Below is a small trained network, with its code and all its weights. Each question gives an input and a class and asks what happens when units are switched off, that is, made to give their printed mean instead of their output.

import numpy as np


def w(rows, s, z=0):
    codes = np.array(rows[::2]) - 128.0
    scale = np.full(codes.shape[1], s)
    scale[-1] = z or s
    return codes * scale


def norm(h):
    return h / np.sqrt((h * h).mean(-1, keepdims=True) + 1e-5)


def f(y):
    return y / 2 * (1 + np.tanh(0.7978845608 * (y + 0.044715 * y**3)))


def log_softmax(a):
    a = a - a.max(-1, keepdims=True)
    return a - np.log(np.exp(a).sum(-1, keepdims=True))


def net(x, mask):
    res = np.array(x, float).reshape(1, 6) / 4 @ E
    u = 0
    for l in range(2):
        y = f(norm(res) @ A[l][:, :-1].T + A[l][:, -1])
        res = res + np.where(mask[u : u + 4], y, B[l][:, -1]) @ B[l][:, :-1]
        u += 4
    return log_softmax(norm(res)[-1] @ U[:, :-1].T + U[:, -1])


A, B = {}, {}
E = w([
[20,142,64,212,239,105,77,204,60,98],'x0',
[144,134,209,51,149,251,181,154,203,70],'x1',
[123,130,122,130,125,131,124,125,132,128],'x2',
[124,128,130,126,130,128,128,130,122,132],'x3',
[86,137,83,133,166,155,204,56,125,184],'x4',
[131,127,131,128,133,129,128,130,130,130],'x5',
],0.0028)
A[0] = w([
[168,117,95,125,63,2,102,60,128,173,52],'0.n0',
[200,130,136,126,9,67,142,40,133,176,75],'0.n1',
[187,126,162,115,48,62,48,193,131,121,2],'0.n2',
[105,137,89,120,131,127,197,43,130,218,16],'0.n3',
],0.009,0.0018)
B[0] = w([
[86,187,111,216,83,165,163,182,92,186,224],'0.n0',
[164,97,100,19,117,104,87,106,178,156,255],'0.n1',
[120,99,178,173,212,130,154,82,104,19,214],'0.n2',
[138,96,185,177,190,117,126,101,101,2,232],'0.n3',
],0.0082)
A[1] = w([
[113,90,47,19,187,52,19,142,138,149,73],'1.n0',
[26,137,71,176,235,26,65,187,83,127,160],'1.n1',
[114,139,105,174,101,107,146,115,90,164,87],'1.n2',
[179,136,255,70,81,255,204,162,180,115,1],'1.n3',
],0.0072,0.00066)
B[1] = w([
[86,140,108,43,165,159,118,184,191,174,163],'1.n0',
[206,98,130,4,68,127,129,66,204,172,255],'1.n1',
[52,161,165,98,205,184,122,252,137,105,147],'1.n2',
[66,180,57,233,90,89,111,185,55,219,210],'1.n3',
],0.0041,0.0086)
U = w([
[170,103,105,2,113,120,92,116,199,173,229],'0',
[143,95,185,178,193,122,142,86,100,15,156],'1',
[83,186,97,202,91,142,134,202,81,201,2],'2',
],0.0065,0.00044)

Each question gives the input, the list of numbers given to net, and the class t.
The units are the neurons (one row each of A and B). Each row of codes is followed by its name. A weight is (code - 128) times the scale printed after its matrix; where a second scale follows, it is the last column's (A, B and U).
mask holds one flag per neuron, layer by layer. A switched-off neuron (its flag False) gives its mean, the last column of its row in B, instead of its output. The means were averaged over made-up inputs and are rounded, as every weight is.
A unit's drop is (log p(t) with every unit on - log p(t) with that unit switched off) / (log p(t) with every unit on - log p(t) with every unit switched off).
The circuit of an input: a set's keep is (log p(t) with only the set's units on - log p(t) with every unit switched off) / (log p(t) with every unit on - log p(t) with every unit switched off). Starting from all 8 units, units are removed one at a time, each time the one whose removal leaves the highest keep (on an exact tie, the one counted first), for as long as the keep stays at least 0.8.
circuit, biggest first: the units of the circuit, biggest drop first
most important unit: the unit with the biggest drop
top k neurons: the k neurons with the biggest drops, biggest first
k most important neurons of layer l: the k neurons of layer l with the biggest drops, biggest first
drop of u: that unit's drop, to one decimal
input [8,-6,-1,-3,-8,-6], class 0: 2 most important neurons of layer 0	[0.n3 0.n0]
input [-3,-5,7,-5,-2,-4], class 2: most important unit	0.n0
input [2,6,-5,7,-4,-7], class 2: top 2 neurons	[0.n3 0.n1]
input [2,-5,8,5,-2,6], class 2: top 2 neurons	[0.n0 0.n3]
input [-7,-3,-6,-4,-8,-3], class 1: top 3 neurons	[0.n2 1.n1 0.n0]
input [-1,7,-5,-3,4,-3], class 2: top 3 neurons	[1.n3 0.n2 0.n1]
input [7,7,-1,1,3,-6], class 0: top 3 neurons	[0.n3 0.n0 0.n2]
input [5,-5,-5,-2,-3,2], class 0: top 2 neurons	[1.n1 0.n3]
input [3,-3,5,7,-2,-3], class 0: top 2 neurons	[1.n1 0.n3]
input [1,8,0,3,-5,-8], class 2: top 3 neurons	[1.n3 0.n3 0.n1]
input [6,6,3,8,0,-5], class 0: top 3 neurons	[0.n3 0.n0 0.n2]
input [5,-7,-5,-4,4,-4], class 2: 2 most important neurons of layer 0	[0.n1 0.n2]
input [-1,3,-3,8,-2,-4], class 2: circuit, biggest first	[0.n3 1.n3]
input [3,-4,6,-1,2,8], class 2: top 4 neurons	[0.n1 0.n2 0.n0 1.n2]
input [-5,-6,7,-2,2,-8], class 2: top 4 neurons	[0.n0 1.n1 0.n3 1.n2]
input [-3,-7,3,6,-2,-7], class 2: most important neuron of layer 0	[0.n0]
input [1,5,-3,0,1,-2], class 2: 2 most important neurons of layer 0	[0.n1 0.n3]
input [7,5,3,7,6,-3], class 0: top 3 neurons	[0.n2 0.n3 1.n1]
input [1,7,-3,1,-4,-8], class 2: 2 most important neurons of layer 0	[0.n3 0.n1]
input [6,-4,-2,-1,-2,0], class 0: most important unit	1.n1
input [6,1,8,5,0,7], class 0: drop of 0.n0	0.1
input [5,1,-4,4,0,-7], class 0: drop of 0.n3	0.1
input [8,5,6,2,-3,-1], class 0: drop of 0.n2	0.2
